Below are the code and all the weights of a small trained network. Each question names an input and a target symbol and asks about switching units off, where a switched-off unit gives its printed mean instead of its output.

import numpy as np


def w(rows, s, z=0):
    codes = np.array(rows[::2]) - 128.0
    scale = np.full(codes.shape[1], s)
    scale[-1] = z or s
    return codes * scale


def norm(h):
    return h / np.sqrt((h * h).mean(-1, keepdims=True) + 1e-5)


def softmax(a):
    e = np.exp(a - a.max(-1, keepdims=True))
    return e / e.sum(-1, keepdims=True)


def log_softmax(a):
    a = a - a.max(-1, keepdims=True)
    return a - np.log(np.exp(a).sum(-1, keepdims=True))


def net(x, mask):
    ids = ['ΓΘΛΞΠΨαμστ'.index(c) for c in x.split()]
    T = len(ids)
    res = E[ids] + P[:T]
    u = 0
    for l in range(3):
        r = norm(res)
        for j in range(3):
            rows = slice(2 * j, 2 * j + 2)
            q, k, v = (r @ M[l][rows].T for M in (Q, K, V))
            z = softmax(np.where(np.tri(T) > 0, q @ k.T / 2**0.5, -1e9)) @ v
            o = O[l][rows]
            res = res + np.where(mask[u + j], z, o[:, -1]) @ o[:, :-1]
        u += 3
    return log_softmax(norm(res)[-1] @ U[:, :-1].T + U[:, -1])


Q, K, V, O = {}, {}, {}, {}
E = w([
[167,113,141,173,123,119,165,168,92,106,134,117],'Γ',
[97,159,167,97,137,122,87,142,149,238,63,76],'Θ',
[139,108,145,219,135,114,147,94,137,163,71,100],'Λ',
[139,94,40,62,125,104,202,88,141,132,70,144],'Ξ',
[139,119,123,177,90,134,145,114,104,125,138,76],'Π',
[107,204,128,140,84,157,144,180,109,154,174,135],'Ψ',
[129,129,224,136,124,115,97,174,105,216,115,157],'α',
[193,141,100,125,158,90,109,92,96,132,88,210],'μ',
[156,120,70,4,141,134,98,104,44,95,105,178],'σ',
[143,155,199,176,113,178,146,109,155,90,129,119],'τ',
],0.015)
P = w([
[113,102,180,131,141,139,112,164,139,146,94,151],'0',
[106,128,118,67,205,101,196,194,38,250,106,110],'1',
[105,152,155,50,200,126,183,94,69,203,136,98],'2',
[146,124,142,111,215,170,170,92,79,164,140,85],'3',
[146,122,110,127,190,172,153,102,93,183,136,109],'4',
[162,124,102,133,170,188,134,64,121,153,118,102],'5',
[170,114,85,171,143,232,94,73,149,112,106,105],'6',
[188,53,81,254,124,216,71,134,94,166,102,89],'7',
],0.0067)
Q[0] = w([
[105,139,99,177,183,164,203,162,157,150,199,206],'0.h1',
[67,141,141,74,140,108,66,146,170,13,168,159],'0.h1',
[188,152,148,155,154,226,132,144,80,159,124,91],'0.h2',
[79,109,118,117,74,69,69,159,158,68,155,185],'0.h2',
[161,152,119,137,216,172,151,99,78,177,67,195],'0.h3',
[126,191,217,93,95,3,149,13,142,72,180,100],'0.h3',
],0.0051)
K[0] = w([
[151,99,189,107,192,141,40,110,78,127,117,76],'0.h1',
[108,106,160,118,153,98,210,183,90,176,92,92],'0.h1',
[132,158,69,97,118,171,146,3,140,81,78,93],'0.h2',
[95,127,201,100,126,42,147,188,191,120,96,112],'0.h2',
[162,123,56,130,53,178,125,124,211,84,170,107],'0.h3',
[87,157,150,96,187,26,194,139,81,199,180,168],'0.h3',
],0.0047)
V[0] = w([
[124,156,62,136,81,134,171,126,151,102,131,181],'0.h1',
[128,129,138,133,72,108,207,158,170,171,131,90],'0.h1',
[124,172,188,174,113,48,81,173,188,134,118,161],'0.h2',
[131,68,126,90,91,107,58,172,102,93,160,87],'0.h2',
[179,254,129,58,180,123,144,177,163,163,158,143],'0.h3',
[101,186,156,84,75,197,117,68,166,95,124,53],'0.h3',
],0.0063)
O[0] = w([
[134,206,159,190,179,203,138,191,191,156,169,210,91],'0.h1',
[125,138,84,126,105,66,204,145,158,151,254,138,157],'0.h1',
[101,130,90,148,208,139,118,166,104,70,123,108,23],'0.h2',
[203,185,146,118,78,70,82,145,133,42,75,131,4],'0.h2',
[123,55,82,201,143,155,139,192,113,113,89,116,209],'0.h3',
[66,101,162,93,122,112,156,103,101,161,52,206,95],'0.h3',
],0.0072,0.0046)
Q[1] = w([
[131,128,60,113,185,65,214,124,137,167,77,2],'1.h1',
[138,119,203,120,131,68,127,122,51,88,139,94],'1.h1',
[196,116,138,151,104,251,181,78,85,225,66,97],'1.h2',
[118,138,187,120,102,178,196,152,121,180,130,68],'1.h2',
[146,172,109,129,127,84,69,143,187,18,121,182],'1.h3',
[178,136,49,150,109,208,143,63,104,171,114,125],'1.h3',
],0.005)
K[1] = w([
[169,26,37,87,117,192,188,108,139,151,150,208],'1.h1',
[74,122,143,220,223,167,187,166,87,88,194,102],'1.h1',
[132,131,11,91,66,203,68,24,149,109,40,168],'1.h2',
[178,146,74,98,167,195,154,59,100,172,32,210],'1.h2',
[41,150,100,72,98,47,168,186,172,35,125,3],'1.h3',
[101,101,180,174,91,208,33,71,185,212,76,179],'1.h3',
],0.0047)
V[1] = w([
[147,106,214,237,130,212,132,88,117,124,112,123],'1.h1',
[91,229,163,172,101,198,68,110,135,225,218,112],'1.h1',
[163,187,168,233,134,92,59,123,83,113,175,205],'1.h2',
[145,68,86,219,124,85,148,126,241,164,41,94],'1.h2',
[142,94,214,145,105,90,68,190,73,190,148,253],'1.h3',
[183,143,74,91,164,144,147,96,65,165,51,134],'1.h3',
],0.0058)
O[1] = w([
[53,221,117,108,137,118,182,60,77,175,129,87,134],'1.h1',
[96,140,39,111,128,94,139,169,229,125,86,57,167],'1.h1',
[228,176,103,70,246,188,197,63,156,189,77,96,3],'1.h2',
[97,206,172,195,225,76,81,139,171,62,240,172,169],'1.h2',
[129,56,140,83,176,211,133,55,194,46,187,53,198],'1.h3',
[167,161,56,255,70,154,54,93,136,222,201,157,227],'1.h3',
],0.0069,0.0053)
Q[2] = w([
[157,125,148,105,160,80,132,122,124,111,104,168],'2.h1',
[126,101,96,166,144,106,80,102,106,165,145,144],'2.h1',
[142,128,30,113,94,133,127,112,128,129,124,170],'2.h2',
[139,101,106,200,80,164,2,129,153,171,120,130],'2.h2',
[157,114,117,146,102,166,71,144,138,172,152,138],'2.h3',
[105,80,69,171,119,170,109,160,144,152,150,124],'2.h3',
],0.009)
K[2] = w([
[107,179,212,146,171,162,164,195,30,119,121,48],'2.h1',
[107,200,158,221,61,124,188,142,249,174,136,131],'2.h1',
[97,224,207,131,127,130,200,129,98,139,180,73],'2.h2',
[172,196,138,58,227,116,184,139,165,31,38,97],'2.h2',
[94,178,191,139,184,157,189,171,179,72,104,113],'2.h3',
[147,186,191,89,253,147,141,59,158,70,62,96],'2.h3',
],0.0055)
V[2] = w([
[128,133,135,92,118,63,75,186,125,254,27,151],'2.h1',
[182,58,158,175,201,95,144,38,104,90,34,141],'2.h1',
[191,173,55,218,138,102,105,77,84,109,141,90],'2.h2',
[158,142,68,107,41,139,96,96,184,121,116,249],'2.h2',
[168,128,2,148,96,120,152,216,156,96,128,71],'2.h3',
[156,90,169,126,104,137,145,112,12,68,184,81],'2.h3',
],0.0059)
O[2] = w([
[161,93,68,130,139,110,2,71,115,77,114,94,123],'2.h1',
[89,165,128,67,100,145,51,67,55,177,209,130,19],'2.h1',
[119,139,89,81,146,43,96,167,156,205,144,136,140],'2.h2',
[98,100,101,140,84,170,137,159,173,180,154,156,2],'2.h2',
[108,150,148,122,86,101,152,54,141,171,63,189,170],'2.h3',
[209,175,162,102,114,125,194,174,195,161,147,154,147],'2.h3',
],0.0077,0.0056)
U = w([
[234,178,216,120,132,89,159,191,95,131,130,88,108],'Γ',
[96,94,93,171,144,53,29,160,93,57,74,44,4],'Θ',
[39,175,87,100,187,36,109,93,95,181,203,119,138],'Λ',
[74,55,209,166,82,112,81,184,140,133,199,225,180],'Ξ',
[170,174,178,53,72,25,175,96,201,177,92,122,45],'Π',
[125,55,79,168,171,187,199,242,176,161,38,128,226],'Ψ',
[129,51,173,74,206,191,133,118,96,65,185,12,138],'α',
[184,139,100,155,209,254,113,85,133,237,167,133,76],'μ',
[166,84,150,70,13,215,90,147,73,162,12,105,31],'σ',
[6,122,219,118,143,158,218,86,29,155,32,166,246],'τ',
],0.0059,0.0016)

Each question gives the input, a string of symbols that net reads in full, and the target symbol t.
The units are the heads (2 rows each of Q, K, V and O). Each row of codes is followed by its name. A weight is (code - 128) times the scale printed after its matrix; where a second scale follows, it is the last column's (O and U).
mask holds one flag per head, layer by layer. A switched-off head (its flag False) gives its mean, the last column of its rows in O, instead of its output. The means were averaged over made-up inputs and are rounded, as every weight is.
A unit's drop is (log p(t) with every unit on - log p(t) with that unit switched off) / (log p(t) with every unit on - log p(t) with every unit switched off).
The circuit of an input: a set's keep is (log p(t) with only the set's units on - log p(t) with every unit switched off) / (log p(t) with every unit on - log p(t) with every unit switched off). Starting from all 9 units, units are removed one at a time, each time the one whose removal leaves the highest keep (on an exact tie, the one counted first), for as long as the keep stays at least 0.8.
units of the circuit, in order: the units of the circuit, biggest drop first
heads that matter: for each layer, one digit per head in row order, 1 if its drop is at least 0.15 and else 0, layers parted by /
input Ψ Ψ Ψ Ψ, target Ψ: units of the circuit, in order => 2.h1
input α Ξ Θ, target Ξ: heads that matter => 000 / 110 / 000
input Ξ τ τ Ξ Ξ τ, target Ξ: heads that matter => 000 / 010 / 000
input Ψ μ σ Γ Λ, target τ: units of the circuit, in order => 2.h3, 1.h1, 1.h3, 2.h2
input Θ Γ Ψ Γ τ α μ τ, target μ: heads that matter => 000 / 010 / 000
input Ξ α α σ Ψ Π α Π, target σ: heads that matter => 111 / 010 / 000
input Ξ τ Ψ Ψ, target Ψ: units of the circuit, in order => 0.h1, 2.h1, 0.h3
input α Ψ Λ Ψ Ψ Ψ Γ, target Γ: units of the circuit, in order => 2.h3, 0.h3, 1.h3, 0.h2
input τ Γ Λ Θ, target α: heads that matter => 001 / 000 / 011
input μ Γ Θ Ξ α α Π Π, target Λ: heads that matter => 101 / 110 / 010
input Γ Π α, target Π: heads that matter => 001 / 000 / 001
input σ Θ τ σ, target σ: heads that matter => 000 / 010 / 000
input Λ Γ Θ Ψ Ψ σ, target Θ: units of the circuit, in order => 1.h3, 0.h3, 2.h1, 0.h2
input Λ σ Ψ σ Ψ, target σ: units of the circuit, in order => 1.h2
input Λ Ψ Ξ Θ Θ, target Θ: heads that matter => 001 / 001 / 101
input Ξ Ξ Π σ Θ α Ψ, target σ: units of the circuit, in order => 1.h2, 0.h1
input μ Ψ Γ, target μ: heads that matter => 100 / 010 / 000
input Ψ α α, target α: heads that matter => 000 / 001 / 000
input τ Ψ Ξ α Ξ, target α: heads that matter => 000 / 001 / 001
input Θ Π τ Ξ α Θ α Λ, target Ξ: units of the circuit, in order => 1.h2
input τ Λ Λ, target Λ: units of the circuit, in order => 1.h1, 1.h2
input Ψ σ Θ Ξ, target Ξ: units of the circuit, in order => 1.h1, 1.h2
input α Ξ Γ, target Ξ: heads that matter => 000 / 110 / 000
input α Γ Ξ Π, target Γ: units of the circuit, in order => 2.h3, 0.h1, 1.h1
input Ξ Ψ Π, target Ψ: units of the circuit, in order => 0.h1, 2.h1
